Below are the code and all the weights of a small trained network. Each question names an input and a class and asks about switching units off, where a switched-off unit gives its printed mean instead of its output.

import numpy as np


def w(rows, s, z=0):
    codes = np.array(rows[::2]) - 128.0
    scale = np.full(codes.shape[1], s)
    scale[-1] = z or s
    return codes * scale


def f(y):
    return y / 2 * (1 + np.tanh(0.7978845608 * (y + 0.044715 * y**3)))


def log_softmax(a):
    a = a - a.max(-1, keepdims=True)
    return a - np.log(np.exp(a).sum(-1, keepdims=True))


def net(x, mask):
    res = np.array(x, float).reshape(1, 6) / 4 @ E
    y = f(res @ A[0][:, :-1].T + A[0][:, -1])
    res = res + np.where(mask, y, B[0][:, -1]) @ B[0][:, :-1]
    return log_softmax(res[-1] @ U[:, :-1].T + U[:, -1])


A, B = {}, {}
E = w([
[127,129,127],'x0',
[197,93,253],'x1',
[128,128,129],'x2',
[34,36,159],'x3',
[62,238,215],'x4',
[130,128,125],'x5',
],0.0061)
A[0] = w([
[191,196,103,103],'n1',
[152,192,125,118],'n2',
[189,189,107,91],'n3',
[93,135,97,239],'n4',
[67,83,146,68],'n5',
[193,87,184,88],'n6',
[104,137,87,82],'n7',
[94,177,160,108],'n8',
[93,166,158,102],'n9',
[104,151,97,225],'n10',
[70,137,81,114],'n11',
[88,166,60,63],'n12',
[101,139,116,254],'n13',
[67,153,97,64],'n14',
[98,160,158,88],'n15',
[77,184,169,59],'n16',
[53,83,158,112],'n17',
[191,194,105,115],'n18',
[132,118,118,130],'n19',
[154,100,204,83],'n20',
[61,178,179,134],'n21',
[154,91,209,129],'n22',
[80,101,142,118],'n23',
[115,125,100,125],'n24',
[154,73,88,97],'n25',
[61,88,153,90],'n26',
[88,127,88,184],'n27',
[184,23,89,62],'n28',
[138,78,112,84],'n29',
[103,171,154,91],'n30',
[151,81,82,100],'n31',
[206,117,247,44],'n32',
[85,145,83,63],'n33',
],0.013,0.0079)
B[0] = w([
[36,16,145,184],'n1',
[135,53,116,163],'n2',
[64,43,128,170],'n3',
[167,163,186,246],'n4',
[55,46,92,147],'n5',
[59,202,115,167],'n6',
[73,157,108,133],'n7',
[187,112,46,161],'n8',
[187,113,47,150],'n9',
[151,146,209,231],'n10',
[55,168,152,169],'n11',
[25,161,125,160],'n12',
[188,119,218,253],'n13',
[85,175,89,140],'n14',
[163,142,41,138],'n15',
[175,148,1,158],'n16',
[102,31,144,179],'n17',
[53,26,153,189],'n18',
[137,144,118,133],'n19',
[66,165,118,159],'n20',
[221,109,33,203],'n21',
[93,217,137,187],'n22',
[97,65,158,150],'n23',
[114,161,127,140],'n24',
[165,138,88,167],'n25',
[100,63,115,159],'n26',
[133,157,157,201],'n27',
[173,163,32,199],'n28',
[139,124,107,138],'n29',
[158,99,37,142],'n30',
[160,172,55,166],'n31',
[62,160,116,189],'n32',
[64,149,102,137],'n33',
],0.0072,0.007)
U = w([
[201,130,20,61],'0',
[158,136,178,255],'1',
[80,12,153,20],'2',
[162,148,179,211],'3',
[56,238,145,4],'4',
[184,137,185,196],'5',
],0.011,0.0081)

Each question gives the input, the list of numbers given to net, and the class t.
The units are the neurons (one row each of A and B). Each row of codes is followed by its name. A weight is (code - 128) times the scale printed after its matrix; where a second scale follows, it is the last column's (A, B and U).
mask holds one flag per neuron, in row order. A switched-off neuron (its flag False) gives its mean, the last column of its row in B, instead of its output. The means were averaged over made-up inputs and are rounded, as every weight is.
A unit's drop is (log p(t) with every unit on - log p(t) with that unit switched off) / (log p(t) with every unit on - log p(t) with every unit switched off).
The circuit of an input: a set's keep is (log p(t) with only the set's units on - log p(t) with every unit switched off) / (log p(t) with every unit on - log p(t) with every unit switched off). Starting from the 12 units with the biggest drops (on a tie, the unit counted first), units are removed one at a time, each time the one whose removal leaves the highest keep (on an exact tie, the one counted first), for as long as the keep stays at least 0.8.
units of the circuit, in order: the units of the circuit, biggest drop first
most important unit: the unit with the biggest drop
k most important neurons: the k neurons with the biggest drops, biggest first
drop when u is switched off: that unit's drop, to one decimal
input [-6,8,-3,5,8,3], class 0: most important unit -> n21
input [5,6,-2,-4,4,-5], class 4: units of the circuit, in order -> (n32, n22)
input [-5,0,1,-5,7,5], class 0: units of the circuit, in order -> (n21, n16, n8)
input [-6,-1,-6,-6,5,-2], class 2: units of the circuit, in order -> (n1, n18, n3)
input [8,-5,-8,-8,6,4], class 2: 3 most important neurons -> (n1, n18, n3)
input [-6,-7,-2,1,1,-3], class 4: units of the circuit, in order -> (n12, n11)
input [3,8,3,-7,-5,3], class 4: units of the circuit, in order -> (n6, n32, n22)
input [-2,-5,5,-5,6,-5], class 0: units of the circuit, in order -> (n21, n16)
input [-8,8,8,8,6,-2], class 2: 3 most important neurons -> (n17, n26, n5)
input [-1,-7,-6,0,-1,-1], class 4: 2 most important neurons -> (n12, n11)
input [-2,-7,1,-1,-4,-6], class 4: units of the circuit, in order -> (n12, n11, n21)
input [1,-7,-2,2,7,-1], class 0: 4 most important neurons -> (n21, n16, n8, n9)
input [0,-3,2,-7,7,6], class 0: drop when n2 is switched off -> 0.0
input [8,7,1,8,-8,-6], class 0: most important unit -> n28
input [4,-8,7,-4,8,-6], class 0: drop when n21 is switched off -> 0.5
input [-1,-8,-4,-2,-3,-6], class 4: drop when n12 is switched off -> 0.2
input [-1,-1,-5,-5,6,0], class 0: drop when n15 is switched off -> 0.1
